Here is a tiny trained network, its code and every weight. The questions are about switching its units off for an input and a target symbol, where a switched-off unit gives its printed mean instead of its output.

import numpy as np


def w(rows, s, z=0):
    codes = np.array(rows[::2]) - 128.0
    scale = np.full(codes.shape[1], s)
    scale[-1] = z or s
    return codes * scale


def norm(h):
    return h / np.sqrt((h * h).mean(-1, keepdims=True) + 1e-5)


def softmax(a):
    e = np.exp(a - a.max(-1, keepdims=True))
    return e / e.sum(-1, keepdims=True)


def log_softmax(a):
    a = a - a.max(-1, keepdims=True)
    return a - np.log(np.exp(a).sum(-1, keepdims=True))


def net(x, mask):
    ids = ['ΔΘβζμφψ'.index(c) for c in x.split()]
    T = len(ids)
    res = E[ids] + P[:T]
    u = 0
    for l in range(3):
        r = norm(res)
        for j in range(2):
            rows = slice(3 * j, 3 * j + 3)
            q, k, v = (r @ M[l][rows].T for M in (Q, K, V))
            z = softmax(np.where(np.tri(T) > 0, q @ k.T / 3**0.5, -1e9)) @ v
            o = O[l][rows]
            res = res + np.where(mask[u + j], z, o[:, -1]) @ o[:, :-1]
        u += 2
    return log_softmax(norm(res)[-1] @ U[:, :-1].T + U[:, -1])


Q, K, V, O = {}, {}, {}, {}
E = w([
[91,120,168],'Δ',
[101,121,167],'Θ',
[111,50,86],'β',
[96,179,162],'ζ',
[127,144,107],'μ',
[106,3,91],'φ',
[33,243,88],'ψ',
],0.023)
P = w([
[23,76,254],'0',
[34,103,138],'1',
[181,171,36],'2',
[128,111,70],'3',
[147,124,92],'4',
[158,158,121],'5',
[163,170,137],'6',
[175,161,136],'7',
[174,176,79],'8',
],0.0048)
Q[0] = w([
[19,118,133],'0.h1',
[217,136,87],'0.h1',
[109,118,2],'0.h1',
[51,97,72],'0.h2',
[42,81,162],'0.h2',
[163,226,71],'0.h2',
],0.009)
K[0] = w([
[160,126,70],'0.h1',
[104,207,148],'0.h1',
[137,193,52],'0.h1',
[159,165,153],'0.h2',
[196,154,123],'0.h2',
[148,3,108],'0.h2',
],0.013)
V[0] = w([
[89,24,121],'0.h1',
[155,253,131],'0.h1',
[147,175,104],'0.h1',
[167,147,70],'0.h2',
[201,88,196],'0.h2',
[113,110,180],'0.h2',
],0.0077)
O[0] = w([
[228,180,114,253],'0.h1',
[35,80,46,4],'0.h1',
[221,123,168,70],'0.h1',
[122,168,212,27],'0.h2',
[252,104,170,60],'0.h2',
[200,117,78,187],'0.h2',
],0.0047,0.0042)
Q[1] = w([
[89,158,175],'1.h1',
[188,191,192],'1.h1',
[119,170,61],'1.h1',
[139,101,169],'1.h2',
[112,6,137],'1.h2',
[109,113,151],'1.h2',
],0.014)
K[1] = w([
[176,228,156],'1.h1',
[160,253,254],'1.h1',
[134,162,8],'1.h1',
[115,126,85],'1.h2',
[179,117,182],'1.h2',
[206,132,205],'1.h2',
],0.0088)
V[1] = w([
[134,70,84],'1.h1',
[56,35,254],'1.h1',
[143,184,97],'1.h1',
[31,34,56],'1.h2',
[197,44,87],'1.h2',
[106,254,99],'1.h2',
],0.0088)
O[1] = w([
[73,46,238,104],'1.h1',
[173,154,78,255],'1.h1',
[104,170,248,96],'1.h1',
[130,82,3,253],'1.h2',
[113,99,57,61],'1.h2',
[142,136,210,94],'1.h2',
],0.0058,0.0033)
Q[2] = w([
[200,140,171],'2.h1',
[36,55,158],'2.h1',
[75,154,165],'2.h1',
[53,180,124],'2.h2',
[164,90,150],'2.h2',
[205,4,153],'2.h2',
],0.012)
K[2] = w([
[203,161,171],'2.h1',
[106,244,79],'2.h1',
[109,129,8],'2.h1',
[14,98,160],'2.h2',
[229,179,128],'2.h2',
[157,154,40],'2.h2',
],0.012)
V[2] = w([
[80,8,221],'2.h1',
[192,146,190],'2.h1',
[192,78,72],'2.h1',
[68,130,150],'2.h2',
[96,45,158],'2.h2',
[158,131,175],'2.h2',
],0.013)
O[2] = w([
[94,53,74,43],'2.h1',
[78,141,64,2],'2.h1',
[116,39,167,222],'2.h1',
[109,72,154,122],'2.h2',
[152,106,254,106],'2.h2',
[134,125,44,49],'2.h2',
],0.006,0.0073)
U = w([
[188,87,136,5],'Δ',
[254,136,95,139],'Θ',
[166,10,80,193],'β',
[142,132,128,99],'ζ',
[86,28,228,110],'μ',
[161,26,113,82],'φ',
[57,131,137,199],'ψ',
],0.0089,0.0034)

Each question gives the input, a string of symbols that net reads in full, and the target symbol t.
The units are the heads (3 rows each of Q, K, V and O). Each row of codes is followed by its name. A weight is (code - 128) times the scale printed after its matrix; where a second scale follows, it is the last column's (O and U).
mask holds one flag per head, layer by layer. A switched-off head (its flag False) gives its mean, the last column of its rows in O, instead of its output. The means were averaged over made-up inputs and are rounded, as every weight is.
A unit's drop is (log p(t) with every unit on - log p(t) with that unit switched off) / (log p(t) with every unit on - log p(t) with every unit switched off).
The circuit of an input: a set's keep is (log p(t) with only the set's units on - log p(t) with every unit switched off) / (log p(t) with every unit on - log p(t) with every unit switched off). Starting from all 6 units, units are removed one at a time, each time the one whose removal leaves the highest keep (on an exact tie, the one counted first), for as long as the keep stays at least 0.8.
units of the circuit, in order: the units of the circuit, biggest drop first
most important unit: the unit with the biggest drop
heads that matter: for each layer, one digit per head in row order, 1 if its drop is at least 0.15 and else 0, layers parted by /
drop when u is switched off: that unit's drop, to one decimal
input Θ ψ Θ Δ, target ψ: units of the circuit, in order	(0.h2; 1.h1)
input Θ μ Θ Δ φ Δ Θ μ, target μ: most important unit	0.h1
input ψ ψ Δ Δ, target ψ: heads that matter	01 / 10 / 10
input Δ Θ ψ Θ, target ψ: units of the circuit, in order	(0.h2; 1.h1)
input μ μ β μ ζ β, target μ: units of the circuit, in order	(1.h1; 1.h2)
input μ μ Θ ζ, target μ: heads that matter	10 / 11 / 01
input ψ Θ ψ Θ, target ψ: heads that matter	01 / 10 / 10
input μ Δ μ, target μ: units of the circuit, in order	(1.h1; 0.h1)
input μ β Θ μ μ β, target μ: heads that matter	11 / 01 / 00
input Θ Δ Θ Δ, target Θ: heads that matter	00 / 10 / 01
input β Θ β ζ Θ Θ μ β, target ψ: heads that matter	11 / 11 / 11
input Θ β β Θ Θ, target β: heads that matter	00 / 00 / 10
input μ Θ β Θ Θ Θ β Δ, target β: drop when 2.h1 is switched off	0.9
input Θ β Δ Θ, target β: drop when 2.h2 is switched off	0.2
input Θ ζ μ ζ Θ β β μ ζ, target μ: drop when 0.h2 is switched off	-0.1
input Θ Θ Δ, target Θ: units of the circuit, in order	(1.h1)
